Here is a tiny trained network, its code and every weight. The questions are about switching its units off for an input and a class, where a switched-off unit gives its printed mean instead of its output.

import numpy as np


def w(rows, s, z=0):
    codes = np.array(rows[::2]) - 128.0
    scale = np.full(codes.shape[1], s)
    scale[-1] = z or s
    return codes * scale


def f(y):
    return y / 2 * (1 + np.tanh(0.7978845608 * (y + 0.044715 * y**3)))


def log_softmax(a):
    a = a - a.max(-1, keepdims=True)
    return a - np.log(np.exp(a).sum(-1, keepdims=True))


def net(x, mask):
    res = np.array(x, float).reshape(1, 3) / 4 @ E
    y = f(res @ A[0][:, :-1].T + A[0][:, -1])
    res = res + np.where(mask, y, B[0][:, -1]) @ B[0][:, :-1]
    return log_softmax(res[-1] @ U[:, :-1].T + U[:, -1])


A, B = {}, {}
E = w([
[119,136,100,200,88,242,143,37,146,111,26],'x0',
[106,21,170,137,150,66,220,144,71,48,51],'x1',
[161,147,44,169,228,166,205,254,147,145,120],'x2',
],0.0084)
A[0] = w([
[95,109,177,83,48,118,53,50,91,102,133,81],'neuron 1',
[79,50,133,156,139,95,199,121,75,48,93,106],'neuron 2',
[116,131,93,255,81,246,148,45,159,81,4,34],'neuron 3',
[103,72,161,155,122,77,209,128,68,69,40,76],'neuron 4',
[134,242,72,127,103,191,12,91,223,244,198,92],'neuron 5',
[85,37,164,126,153,69,200,124,65,18,55,117],'neuron 6',
[143,152,63,203,199,178,191,207,156,155,113,83],'neuron 7',
[82,134,196,131,59,100,78,40,106,122,135,98],'neuron 8',
[87,114,198,98,41,95,56,58,98,106,124,95],'neuron 9',
[142,118,145,79,148,26,122,189,117,121,211,36],'neuron 10',
[132,99,149,133,126,118,150,137,142,94,115,4],'neuron 11',
[129,117,149,59,153,45,97,176,104,132,198,44],'neuron 12',
[166,152,53,202,199,157,201,201,129,145,114,85],'neuron 13',
],0.0075,0.0048)
B[0] = w([
[131,77,78,99,130,145,182,120,162,82,122,207],'neuron 1',
[165,168,158,161,73,170,82,171,134,155,127,203],'neuron 2',
[6,152,165,83,250,2,100,52,38,237,171,232],'neuron 3',
[187,164,163,169,79,151,86,168,114,137,169,207],'neuron 4',
[212,192,204,219,52,180,57,222,106,146,117,251],'neuron 5',
[184,185,167,197,67,176,76,201,135,142,142,237],'neuron 6',
[138,45,85,80,121,172,195,88,181,63,124,206],'neuron 7',
[138,65,72,87,136,155,199,113,183,75,121,205],'neuron 8',
[125,93,52,88,130,143,196,112,178,56,104,214],'neuron 9',
[63,138,140,114,200,71,118,48,73,200,124,194],'neuron 10',
[130,147,153,130,115,123,132,134,139,128,141,126],'neuron 11',
[60,143,143,87,189,67,113,81,89,182,94,189],'neuron 12',
[124,77,59,95,114,148,188,84,181,50,102,206],'neuron 13',
],0.0087,0.012)
U = w([
[203,180,174,199,49,172,84,187,134,123,146,236],'0',
[131,62,39,81,123,152,208,127,213,11,138,145],'1',
[38,148,148,100,219,49,118,110,60,201,147,6],'2',
],0.011,0.0016)

Each question gives the input, the list of numbers given to net, and the class t.
The units are the neurons (one row each of A and B). Each row of codes is followed by its name. A weight is (code - 128) times the scale printed after its matrix; where a second scale follows, it is the last column's (A, B and U).
mask holds one flag per neuron, in row order. A switched-off neuron (its flag False) gives its mean, the last column of its row in B, instead of its output. The means were averaged over made-up inputs and are rounded, as every weight is.
A unit's drop is (log p(t) with every unit on - log p(t) with that unit switched off) / (log p(t) with every unit on - log p(t) with every unit switched off).
The circuit of an input: a set's keep is (log p(t) with only the set's units on - log p(t) with every unit switched off) / (log p(t) with every unit on - log p(t) with every unit switched off). Starting from the 12 units with the biggest drops (on a tie, the unit counted first), units are removed one at a time, each time the one whose removal leaves the highest keep (on an exact tie, the one counted first), for as long as the keep stays at least 0.8.
circuit, biggest first: the units of the circuit, biggest drop first
unit that matters most: the unit with the biggest drop
top k neurons: the k neurons with the biggest drops, biggest first
drop of u: that unit's drop, to one decimal
input [7,-4,2], class 2: circuit, biggest first : [neuron 3]
input [8,8,7], class 0: top 4 neurons : [neuron 6; neuron 4; neuron 2; neuron 10]
input [7,2,-8], class 1: top 3 neurons : [neuron 9; neuron 8; neuron 1]
input [6,6,-2], class 0: top 2 neurons : [neuron 6; neuron 4]
input [-2,5,-6], class 1: top 3 neurons : [neuron 5; neuron 9; neuron 8]
input [-8,-5,6], class 2: top 2 neurons : [neuron 10; neuron 12]
input [-7,4,-8], class 1: top 3 neurons : [neuron 9; neuron 3; neuron 8]
input [6,-5,6], class 1: top 4 neurons : [neuron 7; neuron 13; neuron 6; neuron 10]
input [-4,6,6], class 0: top 4 neurons : [neuron 6; neuron 2; neuron 4; neuron 9]
input [-3,4,1], class 0: drop of neuron 3 : 1.0
input [7,2,-3], class 2: drop of neuron 1 : 0.0
input [6,-3,8], class 1: drop of neuron 13 : 1.1
input [5,7,-2], class 0: drop of neuron 6 : 0.6
input [4,-4,5], class 1: unit that matters most : neuron 7
